Here is a tiny trained network, its code and every weight. The questions are about switching its units off for an input and a class, where a switched-off unit gives its printed mean instead of its output.

import numpy as np


def w(rows, s, z=0):
    codes = np.array(rows[::2]) - 128.0
    scale = np.full(codes.shape[1], s)
    scale[-1] = z or s
    return codes * scale


def norm(h):
    return h / np.sqrt((h * h).mean(-1, keepdims=True) + 1e-5)


def f(y):
    return np.maximum(y, 0)


def log_softmax(a):
    a = a - a.max(-1, keepdims=True)
    return a - np.log(np.exp(a).sum(-1, keepdims=True))


def net(x, mask):
    res = np.array(x, float).reshape(1, 8) / 4 @ E
    u = 0
    for l in range(4):
        y = f(norm(res) @ A[l][:, :-1].T + A[l][:, -1])
        res = res + np.where(mask[u : u + 7], y, B[l][:, -1]) @ B[l][:, :-1]
        u += 7
    return log_softmax(norm(res)[-1] @ U[:, :-1].T + U[:, -1])


A, B = {}, {}
E = w([
[159,159,126,127,178,67,45,117,80,173,121,209],'x0',
[135,226,129,122,162,110,13,119,155,52,43,136],'x1',
[158,76,78,188,129,210,99,21,109,191,50,111],'x2',
[68,178,14,87,33,167,137,197,57,142,192,43],'x3',
[179,109,165,114,128,57,126,215,70,146,173,132],'x4',
[2,149,117,122,180,31,194,99,31,120,115,105],'x5',
[66,71,121,163,108,99,122,156,83,1,43,54],'x6',
[103,133,126,126,87,116,61,187,101,17,145,135],'x7',
],0.0045)
A[0] = w([
[118,165,126,120,138,119,135,112,90,215,229,183,11],'L0N1',
[172,109,107,140,142,138,43,109,98,146,51,138,50],'L0N2',
[137,124,142,128,162,140,168,80,130,255,122,162,119],'L0N3',
[91,113,38,134,79,245,157,79,102,161,105,69,2],'L0N4',
[51,151,38,95,129,94,146,152,51,159,156,101,24],'L0N5',
[126,152,143,131,156,143,142,89,108,148,127,107,14],'L0N6',
[158,156,100,110,144,189,78,109,183,176,134,155,25],'L0N7',
],0.0096,0.003)
B[0] = w([
[142,111,61,50,189,87,64,167,93,163,198,154,232],'L0N1',
[203,103,132,166,136,92,48,117,98,121,92,108,202],'L0N2',
[121,78,145,120,193,89,187,73,169,136,161,133,255],'L0N3',
[53,80,38,155,147,254,70,113,142,106,175,123,245],'L0N4',
[100,191,131,188,17,30,170,119,83,175,106,113,250],'L0N5',
[182,91,188,116,125,142,150,140,134,115,122,122,149],'L0N6',
[153,241,120,154,58,121,127,104,183,139,118,149,206],'L0N7',
],0.0074,0.0068)
A[1] = w([
[119,117,152,155,30,130,183,190,104,160,139,145,107],'L1N1',
[128,115,142,98,175,170,203,107,128,174,92,106,19],'L1N2',
[138,155,150,122,97,139,163,169,91,148,115,93,34],'L1N3',
[30,156,141,102,119,73,149,172,82,8,105,98,95],'L1N4',
[71,117,83,137,77,192,159,111,105,106,114,101,69],'L1N5',
[179,61,130,89,104,187,177,211,121,122,196,94,3],'L1N6',
[112,137,153,99,126,162,164,167,89,123,195,113,58],'L1N7',
],0.012,0.0017)
B[1] = w([
[140,133,218,173,13,98,139,123,124,125,116,125,201],'L1N1',
[167,122,100,189,74,58,139,45,165,146,145,160,162],'L1N2',
[100,172,167,164,81,109,178,109,99,167,124,182,159],'L1N3',
[92,246,50,129,254,18,192,168,207,48,119,83,254],'L1N4',
[106,118,23,166,73,171,69,135,92,159,179,106,214],'L1N5',
[122,18,242,150,89,120,79,151,165,45,208,164,178],'L1N6',
[204,114,115,174,85,124,31,119,128,93,91,64,169],'L1N7',
],0.006,0.0097)
A[2] = w([
[99,132,123,93,103,122,179,198,59,129,92,74,44],'L2N1',
[108,61,230,120,66,175,136,144,111,110,125,107,12],'L2N2',
[49,80,89,97,98,245,144,113,90,134,125,84,69],'L2N3',
[115,135,149,88,158,176,149,145,82,113,110,121,79],'L2N4',
[131,110,166,121,139,180,80,100,45,107,41,133,54],'L2N5',
[161,216,166,98,102,235,133,143,184,165,107,165,7],'L2N6',
[111,63,175,140,171,166,242,45,144,195,80,111,48],'L2N7',
],0.012,0.0018)
B[2] = w([
[105,201,149,170,103,100,205,95,89,137,92,104,198],'L2N1',
[200,66,230,104,81,141,128,154,173,74,204,147,177],'L2N2',
[77,78,78,198,121,230,107,153,153,131,162,102,254],'L2N3',
[114,138,153,129,155,134,124,141,114,143,156,115,128],'L2N4',
[121,110,174,162,145,96,117,118,52,154,102,97,176],'L2N5',
[58,254,146,51,74,171,87,81,145,128,136,182,188],'L2N6',
[173,78,64,161,136,63,232,13,224,91,108,159,236],'L2N7',
],0.0094,0.0057)
A[3] = w([
[91,124,115,75,230,170,159,173,157,43,85,130,7],'L3N1',
[148,79,161,144,146,124,69,114,50,90,4,132,41],'L3N2',
[82,67,109,123,115,238,134,165,110,106,96,99,44],'L3N3',
[188,152,118,139,133,103,132,134,143,110,124,113,87],'L3N4',
[129,98,135,58,166,140,161,180,57,224,170,171,18],'L3N5',
[161,173,123,88,116,172,91,153,153,124,81,141,87],'L3N6',
[122,148,94,115,122,134,91,87,108,154,119,129,94],'L3N7',
],0.014,0.0015)
B[3] = w([
[143,82,120,22,224,212,108,176,170,87,108,91,203],'L3N1',
[219,116,195,243,183,128,109,139,63,194,57,52,226],'L3N2',
[65,74,33,166,88,250,102,114,113,165,142,134,254],'L3N3',
[70,87,150,108,133,215,189,137,90,140,92,122,240],'L3N4',
[168,106,51,1,135,89,48,197,37,163,129,132,197],'L3N5',
[109,195,184,115,136,171,131,73,126,151,77,136,191],'L3N6',
[127,62,189,90,112,194,155,183,118,111,117,164,212],'L3N7',
],0.0095,0.0056)
U = w([
[168,80,95,127,170,89,226,29,205,152,144,169,200],'0',
[202,128,204,202,184,148,98,125,64,171,39,75,104],'1',
[137,255,194,64,84,206,79,82,158,163,106,201,76],'2',
[173,116,87,14,149,66,82,178,54,205,191,163,120],'3',
[99,173,136,66,244,142,168,198,185,30,82,69,59],'4',
[172,80,237,129,53,124,122,192,157,58,200,129,14],'5',
[61,87,35,202,73,252,93,137,117,142,171,96,246],'6',
[55,242,108,174,63,26,203,189,65,113,126,71,159],'7',
],0.0087,0.0011)

Each question gives the input, the list of numbers given to net, and the class t.
The units are the neurons (one row each of A and B). Each row of codes is followed by its name. A weight is (code - 128) times the scale printed after its matrix; where a second scale follows, it is the last column's (A, B and U).
mask holds one flag per neuron, layer by layer. A switched-off neuron (its flag False) gives its mean, the last column of its row in B, instead of its output. The means were averaged over made-up inputs and are rounded, as every weight is.
A unit's drop is (log p(t) with every unit on - log p(t) with that unit switched off) / (log p(t) with every unit on - log p(t) with every unit switched off).
The circuit of an input: a set's keep is (log p(t) with only the set's units on - log p(t) with every unit switched off) / (log p(t) with every unit on - log p(t) with every unit switched off). Starting from the 12 units with the biggest drops (on a tie, the unit counted first), units are removed one at a time, each time the one whose removal leaves the highest keep (on an exact tie, the one counted first), for as long as the keep stays at least 0.8.
units of the circuit, in order: the units of the circuit, biggest drop first
unit that matters most: the unit with the biggest drop
k most important neurons: the k neurons with the biggest drops, biggest first
drop when u is switched off: that unit's drop, to one decimal
input [-5,2,2,-4,-7,7,0,6], class 4: units of the circuit, in order -> (L1N4)
input [1,-1,8,-1,-2,-8,-4,-2], class 2: units of the circuit, in order -> (L0N7, L2N6)
input [7,0,-6,4,-7,-2,-6,3], class 3: 2 most important neurons -> (L0N1, L3N5)
input [-3,8,-4,1,-3,8,-2,6], class 4: 3 most important neurons -> (L1N4, L3N1, L0N7)
input [-6,-2,0,-5,6,0,6,0], class 4: 2 most important neurons -> (L1N4, L0N5)
input [3,8,5,0,-6,-1,-3,5], class 1: units of the circuit, in order -> (L0N2, L3N2)
input [4,-6,6,-8,7,-4,-1,8], class 1: 2 most important neurons -> (L0N2, L3N2)
input [5,-8,-4,-5,8,-2,-5,-6], class 3: 2 most important neurons -> (L0N1, L3N5)
input [0,1,3,-5,-6,-3,-2,7], class 2: 2 most important neurons -> (L0N7, L2N6)
input [7,2,-1,2,2,-4,-4,-2], class 3: 3 most important neurons -> (L0N1, L3N5, L0N3)
input [8,-2,-7,-1,-8,6,-6,-6], class 3: 2 most important neurons -> (L0N1, L3N5)
input [-1,7,4,-2,8,-5,0,-4], class 1: 2 most important neurons -> (L0N2, L3N2)
input [1,-8,2,-5,7,-2,1,2], class 5: units of the circuit, in order -> (L1N6, L2N2)
input [-4,-8,0,-8,-6,5,8,-1], class 0: unit that matters most -> L1N2
input [4,-4,0,1,-8,-3,-5,-2], class 0: 2 most important neurons -> (L0N3, L1N5)
input [6,3,-7,1,2,-4,-5,-2], class 3: 3 most important neurons -> (L0N1, L3N5, L1N1)
input [-6,3,-2,0,3,-2,-2,-2], class 5: 4 most important neurons -> (L2N2, L1N6, L0N5, L0N4)
input [6,-4,-4,4,-7,-5,-4,-8], class 3: 3 most important neurons -> (L0N1, L0N3, L3N5)
input [0,8,-8,0,8,-4,-4,5], class 4: 2 most important neurons -> (L0N5, L0N7)
input [4,0,-4,7,-6,6,7,-8], class 7: units of the circuit, in order -> (L0N5)
input [8,-1,5,4,-2,-8,-6,-7], class 2: units of the circuit, in order -> (L0N7, L2N6)
input [-1,3,1,1,4,4,-5,0], class 3: drop when L0N1 is switched off -> 0.9
input [-6,4,0,-5,-8,1,8,8], class 4: drop when L1N4 is switched off -> 0.8
input [-8,-3,-2,-4,-5,-3,-7,-3], class 0: drop when L0N3 is switched off -> 0.5
input [6,2,-3,-5,-1,-5,2,1], class 1: drop when L2N7 is switched off -> 0.0
